Here is a tiny trained network, its code and every weight. The questions are about switching its units off for an input and a class, where a switched-off unit gives its printed mean instead of its output.

import numpy as np


def w(rows, s, z=0):
    codes = np.array(rows[::2]) - 128.0
    scale = np.full(codes.shape[1], s)
    scale[-1] = z or s
    return codes * scale


def norm(h):
    return h / np.sqrt((h * h).mean(-1, keepdims=True) + 1e-5)


def f(y):
    return np.maximum(y, 0)


def log_softmax(a):
    a = a - a.max(-1, keepdims=True)
    return a - np.log(np.exp(a).sum(-1, keepdims=True))


def net(x, mask):
    res = np.array(x, float).reshape(1, 2) / 4 @ E
    u = 0
    for l in range(2):
        y = f(norm(res) @ A[l][:, :-1].T + A[l][:, -1])
        res = res + np.where(mask[u : u + 8], y, B[l][:, -1]) @ B[l][:, :-1]
        u += 8
    return log_softmax(norm(res)[-1] @ U[:, :-1].T + U[:, -1])


A, B = {}, {}
E = w([
[45,159,147,99,145,53,216,15],'x0',
[240,154,30,142,253,8,96,125],'x1',
],0.0064)
A[0] = w([
[81,118,140,194,157,143,84,143,104],'L0N0',
[73,89,123,145,120,54,189,139,85],'L0N1',
[134,117,135,135,207,87,113,115,152],'L0N2',
[184,154,114,118,132,60,94,174,4],'L0N3',
[56,106,160,80,137,146,158,106,104],'L0N4',
[1,71,123,59,168,131,146,128,57],'L0N5',
[42,151,204,115,113,154,126,78,63],'L0N6',
[69,68,212,170,77,142,94,194,186],'L0N7',
],0.0079,0.0023)
B[0] = w([
[137,254,182,161,90,167,130,67,148],'L0N0',
[167,181,140,137,106,108,72,137,182],'L0N1',
[155,120,130,149,26,214,136,141,212],'L0N2',
[112,123,122,78,148,128,158,216,208],'L0N3',
[119,42,134,100,213,94,154,112,210],'L0N4',
[82,59,89,128,162,94,96,168,200],'L0N5',
[65,96,114,43,130,93,134,75,235],'L0N6',
[186,122,105,181,163,136,116,117,254],'L0N7',
],0.0089,0.0067)
A[1] = w([
[162,98,113,130,159,129,141,229,65],'L1N0',
[78,112,216,114,102,154,75,154,26],'L1N1',
[145,76,99,101,136,139,131,125,141],'L1N2',
[79,103,140,116,143,160,90,176,166],'L1N3',
[146,146,98,150,133,73,128,147,136],'L1N4',
[12,114,145,109,146,142,142,84,133],'L1N5',
[104,160,131,78,75,129,153,130,252],'L1N6',
[103,187,114,156,112,101,148,109,211],'L1N7',
],0.011,0.0017)
B[1] = w([
[66,120,134,84,156,85,213,112,254],'L1N0',
[120,164,132,133,209,78,192,123,149],'L1N1',
[152,102,150,105,117,112,177,212,196],'L1N2',
[135,156,77,131,92,92,77,102,182],'L1N3',
[87,133,179,111,100,145,118,172,179],'L1N4',
[75,93,7,99,198,160,36,35,235],'L1N5',
[160,128,133,126,166,104,95,86,154],'L1N6',
[167,142,143,125,100,166,95,68,145],'L1N7',
],0.011,0.0085)
U = w([
[105,133,128,27,163,49,237,231,199],'0',
[210,108,133,254,190,225,129,182,175],'1',
[73,8,34,67,227,114,55,38,171],'2',
[61,125,174,194,111,82,90,153,17],'3',
[201,204,183,79,68,94,75,49,175],'4',
[73,119,160,170,107,114,121,132,9],'5',
[77,113,157,168,102,101,75,166,1],'6',
],0.012,0.0068)

Each question gives the input, the list of numbers given to net, and the class t.
The units are the neurons (one row each of A and B). Each row of codes is followed by its name. A weight is (code - 128) times the scale printed after its matrix; where a second scale follows, it is the last column's (A, B and U).
mask holds one flag per neuron, layer by layer. A switched-off neuron (its flag False) gives its mean, the last column of its row in B, instead of its output. The means were averaged over made-up inputs and are rounded, as every weight is.
A unit's drop is (log p(t) with every unit on - log p(t) with that unit switched off) / (log p(t) with every unit on - log p(t) with every unit switched off).
The circuit of an input: a set's keep is (log p(t) with only the set's units on - log p(t) with every unit switched off) / (log p(t) with every unit on - log p(t) with every unit switched off). Starting from the 12 units with the biggest drops (on a tie, the unit counted first), units are removed one at a time, each time the one whose removal leaves the highest keep (on an exact tie, the one counted first), for as long as the keep stays at least 0.8.
units of the circuit, in order: the units of the circuit, biggest drop first
k most important neurons: the k neurons with the biggest drops, biggest first
drop of u: that unit's drop, to one decimal
input [-1,0], class 0: units of the circuit, in order => (L1N5)
input [-7,-7], class 1: units of the circuit, in order => (L1N5, L0N7)
input [6,8], class 4: 2 most important neurons => (L0N4, L0N5)
input [-5,-1], class 1: 2 most important neurons => (L1N5, L0N0)
input [5,6], class 4: 3 most important neurons => (L0N4, L0N5, L1N5)
input [-4,-1], class 1: 2 most important neurons => (L1N5, L0N3)
input [5,7], class 4: 2 most important neurons => (L0N4, L0N5)
input [-6,-5], class 1: 2 most important neurons => (L1N5, L0N7)
input [-1,1], class 0: drop of L1N5 => 0.1
input [-5,-4], class 1: drop of L1N5 => 0.1
input [-7,-1], class 1: drop of L0N3 => 0.2
input [-8,-1], class 1: drop of L0N5 => 0.2
